Here is a tiny trained network, its code and every weight. The questions are about switching its units off for an input and a target symbol, where a switched-off unit gives its printed mean instead of its output.

import numpy as np


def w(rows, s, z=0):
    codes = np.array(rows[::2]) - 128.0
    scale = np.full(codes.shape[1], s)
    scale[-1] = z or s
    return codes * scale


def f(y):
    return y / 2 * (1 + np.tanh(0.7978845608 * (y + 0.044715 * y**3)))


def softmax(a):
    e = np.exp(a - a.max(-1, keepdims=True))
    return e / e.sum(-1, keepdims=True)


def log_softmax(a):
    a = a - a.max(-1, keepdims=True)
    return a - np.log(np.exp(a).sum(-1, keepdims=True))


def net(x, mask):
    ids = ['ΓΔΞβζηθλμπστφω'.index(c) for c in x.split()]
    T = len(ids)
    res = E[ids] + P[:T]
    u = 0
    for l in range(3):
        q, k, v = (res @ M[l].T for M in (Q, K, V))
        z = softmax(np.where(np.tri(T) > 0, q @ k.T / 3**0.5, -1e9)) @ v
        res = res + np.where(mask[u], z, O[l][:, -1]) @ O[l][:, :-1]
        u += 1
        y = f(res @ A[l][:, :-1].T + A[l][:, -1])
        res = res + np.where(mask[u : u + 8], y, B[l][:, -1]) @ B[l][:, :-1]
        u += 8
    return log_softmax(res[-1] @ U[:, :-1].T + U[:, -1])


Q, K, V, O, A, B = {}, {}, {}, {}, {}, {}
E = w([
[115,173,69],'Γ',
[157,134,114],'Δ',
[247,254,179],'Ξ',
[104,135,144],'β',
[169,99,103],'ζ',
[93,144,64],'η',
[133,155,141],'θ',
[94,118,145],'λ',
[129,195,77],'μ',
[161,173,58],'π',
[244,162,237],'σ',
[156,75,189],'τ',
[154,132,113],'φ',
[132,172,66],'ω',
],0.015)
P = w([
[3,86,205],'0',
[216,143,205],'1',
[222,130,193],'2',
[219,125,196],'3',
[214,127,192],'4',
[214,128,190],'5',
[216,124,198],'6',
[218,122,195],'7',
[221,125,199],'8',
[214,122,188],'9',
[220,124,196],'10',
[217,131,196],'11',
],0.0058)
Q[0] = w([
[204,250,171],'L0H0',
[35,106,180],'L0H0',
[158,68,64],'L0H0',
],0.018)
K[0] = w([
[18,151,52],'L0H0',
[253,110,55],'L0H0',
[81,134,206],'L0H0',
],0.017)
V[0] = w([
[133,3,127],'L0H0',
[189,38,31],'L0H0',
[166,137,47],'L0H0',
],0.0024)
O[0] = w([
[37,154,17,22],'L0H0',
[137,28,1,2],'L0H0',
[179,47,87,101],'L0H0',
],0.0019,0.00074)
A[0] = w([
[60,142,150,66],'L0N0',
[32,2,94,47],'L0N1',
[164,86,93,89],'L0N2',
[112,110,93,121],'L0N3',
[112,93,119,1],'L0N4',
[135,153,139,80],'L0N5',
[112,119,97,88],'L0N6',
[109,109,91,126],'L0N7',
],0.017,0.0054)
B[0] = w([
[38,111,109,59],'L0N0',
[117,233,221,114],'L0N1',
[61,144,160,117],'L0N2',
[190,199,157,56],'L0N3',
[249,79,144,6],'L0N4',
[151,113,113,181],'L0N5',
[198,178,161,29],'L0N6',
[216,223,165,60],'L0N7',
],0.019,0.0011)
Q[1] = w([
[149,80,255],'L1H0',
[119,193,55],'L1H0',
[93,158,66],'L1H0',
],0.026)
K[1] = w([
[237,31,69],'L1H0',
[63,248,208],'L1H0',
[44,165,165],'L1H0',
],0.018)
V[1] = w([
[142,28,255],'L1H0',
[151,180,57],'L1H0',
[41,218,216],'L1H0',
],0.005)
O[1] = w([
[139,3,22,168],'L1H0',
[128,227,167,98],'L1H0',
[202,38,202,253],'L1H0',
],0.0048,0.0046)
A[1] = w([
[160,159,137,121],'L1N0',
[9,152,97,143],'L1N1',
[155,147,113,104],'L1N2',
[127,71,140,99],'L1N3',
[82,162,56,167],'L1N4',
[135,186,77,98],'L1N5',
[173,109,101,49],'L1N6',
[182,129,188,3],'L1N7',
],0.015,0.0046)
B[1] = w([
[159,82,150,211],'L1N0',
[138,181,232,194],'L1N1',
[159,118,164,159],'L1N2',
[51,144,156,242],'L1N3',
[120,7,129,193],'L1N4',
[184,57,184,176],'L1N5',
[89,144,173,184],'L1N6',
[93,65,114,250],'L1N7',
],0.021,0.0027)
Q[2] = w([
[117,160,93],'L2H0',
[202,109,79],'L2H0',
[181,3,229],'L2H0',
],0.023)
K[2] = w([
[141,77,130],'L2H0',
[225,99,207],'L2H0',
[105,254,156],'L2H0',
],0.023)
V[2] = w([
[69,252,182],'L2H0',
[174,13,86],'L2H0',
[50,36,145],'L2H0',
],0.0026)
O[2] = w([
[33,252,29,254],'L2H0',
[249,16,233,34],'L2H0',
[33,104,149,242],'L2H0',
],0.0025,0.0035)
A[2] = w([
[155,112,22,76],'L2N0',
[192,157,87,2],'L2N1',
[209,185,150,21],'L2N2',
[114,162,176,141],'L2N3',
[140,190,6,70],'L2N4',
[181,172,71,149],'L2N5',
[202,97,70,91],'L2N6',
[106,214,87,73],'L2N7',
],0.015,0.0089)
B[2] = w([
[140,151,3,151],'L2N0',
[56,149,12,113],'L2N1',
[86,124,127,138],'L2N2',
[136,149,100,238],'L2N3',
[84,106,120,155],'L2N4',
[94,231,170,147],'L2N5',
[135,152,91,254],'L2N6',
[164,93,99,149],'L2N7',
],0.043,0.0044)
U = w([
[224,89,109,115],'Γ',
[145,149,71,80],'Δ',
[156,140,66,56],'Ξ',
[131,172,74,86],'β',
[97,43,151,129],'ζ',
[145,158,193,188],'η',
[150,180,135,183],'θ',
[93,201,125,110],'λ',
[129,113,42,89],'μ',
[124,161,106,254],'π',
[78,143,101,180],'σ',
[2,122,107,74],'τ',
[60,146,52,48],'φ',
[85,75,60,181],'ω',
],0.0097,0.0082)

Each question gives the input, a string of symbols that net reads in full, and the target symbol t.
The units are the heads (3 rows each of Q, K, V and O) and the neurons (one row each of A and B). Each row of codes is followed by its name. A weight is (code - 128) times the scale printed after its matrix; where a second scale follows, it is the last column's (O, A, B and U).
mask holds one flag per unit, layer by layer, with each layer's heads first. A switched-off unit (its flag False) gives its mean, the last column of its rows in O or B, instead of its output. The means were averaged over made-up inputs and are rounded, as every weight is.
A unit's drop is (log p(t) with every unit on - log p(t) with that unit switched off) / (log p(t) with every unit on - log p(t) with every unit switched off).
The circuit of an input: a set's keep is (log p(t) with only the set's units on - log p(t) with every unit switched off) / (log p(t) with every unit on - log p(t) with every unit switched off). Starting from the 12 units with the biggest drops (on a tie, the unit counted first), units are removed one at a time, each time the one whose removal leaves the highest keep (on an exact tie, the one counted first), for as long as the keep stays at least 0.8.
circuit, biggest first: the units of the circuit, biggest drop first
most important unit: the unit with the biggest drop
top k neurons: the k neurons with the biggest drops, biggest first
top k neurons in layer l: the k neurons of layer l with the biggest drops, biggest first
input φ π Γ τ ω, target β: most important unit	L1N1
input β σ τ σ φ σ Ξ Γ Γ σ φ, target ζ: top 4 neurons in layer 1	[L1N0 L1N7 L1N5 L1N1]
input η π Ξ τ μ π σ θ, target ζ: circuit, biggest first	[L2N0 L2N6 L1N1]
input η β μ β Ξ β β β η, target ζ: circuit, biggest first	[L1H0 L0N1 L2N6 L2N3]
input λ φ θ θ β θ Ξ η Ξ σ θ η, target τ: circuit, biggest first	[L1H0 L0N1 L1N3 L1N6]
input λ π π σ θ τ Ξ π λ Γ, target τ: top 2 neurons	[L0N1 L1N3]
input μ Δ τ τ β, target τ: top 3 neurons	[L1N3 L0N1 L1N5]
input θ π σ μ β π π σ η Γ, target φ: top 2 neurons in layer 2	[L2N0 L2N4]
input π σ π β β τ μ Γ π, target Γ: top 2 neurons in layer 0	[L0N2 L0N1]
input β π σ π μ η ω θ, target η: top 2 neurons	[L1N5 L1N4]
input η π Ξ β μ, target ζ: top 2 neurons	[L0N1 L1N7]
input ζ Ξ σ π η, target η: top 2 neurons in layer 2	[L2N0 L2N6]
input Δ π π Δ, target η: top 4 neurons	[L1N7 L2N0 L1N3 L2N6]
input λ Ξ β π θ φ π ω, target τ: most important unit	L1H0
input σ τ μ φ η Γ σ π, target μ: top 4 neurons	[L1N1 L0N1 L1N4 L2N0]
input β ω Γ π π θ θ, target η: top 3 neurons	[L1N4 L1N5 L0N7]
input ζ τ σ σ σ π σ θ μ, target η: top 3 neurons	[L0N1 L1N4 L2N0]
input π π β β θ ω η, target Γ: top 4 neurons	[L1N4 L0N1 L1N5 L0N7]
input σ σ Ξ β τ θ π β θ θ Γ, target μ: top 2 neurons	[L1N4 L1N1]
input π Δ ζ β φ π π φ, target η: most important unit	L1N7
input Γ π π, target λ: top 2 neurons in layer 1	[L1N3 L1N1]
input π σ Δ, target ζ: top 3 neurons in layer 0	[L0N2 L0N7 L0N3]
input π β Ξ λ π τ σ Ξ, target Γ: top 3 neurons in layer 1	[L1N7 L1N0 L1N1]
input ω ω τ π β σ β β Δ, target ζ: top 2 neurons	[L2N6 L1N7]
input σ η π β Δ θ η, target μ: top 4 neurons	[L0N1 L1N1 L2N0 L1N4]
input ζ Ξ σ Γ π μ, target η: top 2 neurons in layer 1	[L1N4 L1N6]
input λ π β σ Δ η β θ σ π, target τ: top neuron	[L0N1]
input π τ ω Γ τ θ π λ ζ Γ η, target Γ: top 2 neurons in layer 0	[L0N7 L0N1]
input β π Γ β η, target ω: top 4 neurons in layer 1	[L1N1 L1N4 L1N5 L1N0]
input σ θ θ Γ θ β φ π τ η π, target μ: top 2 neurons	[L1N1 L1N4]
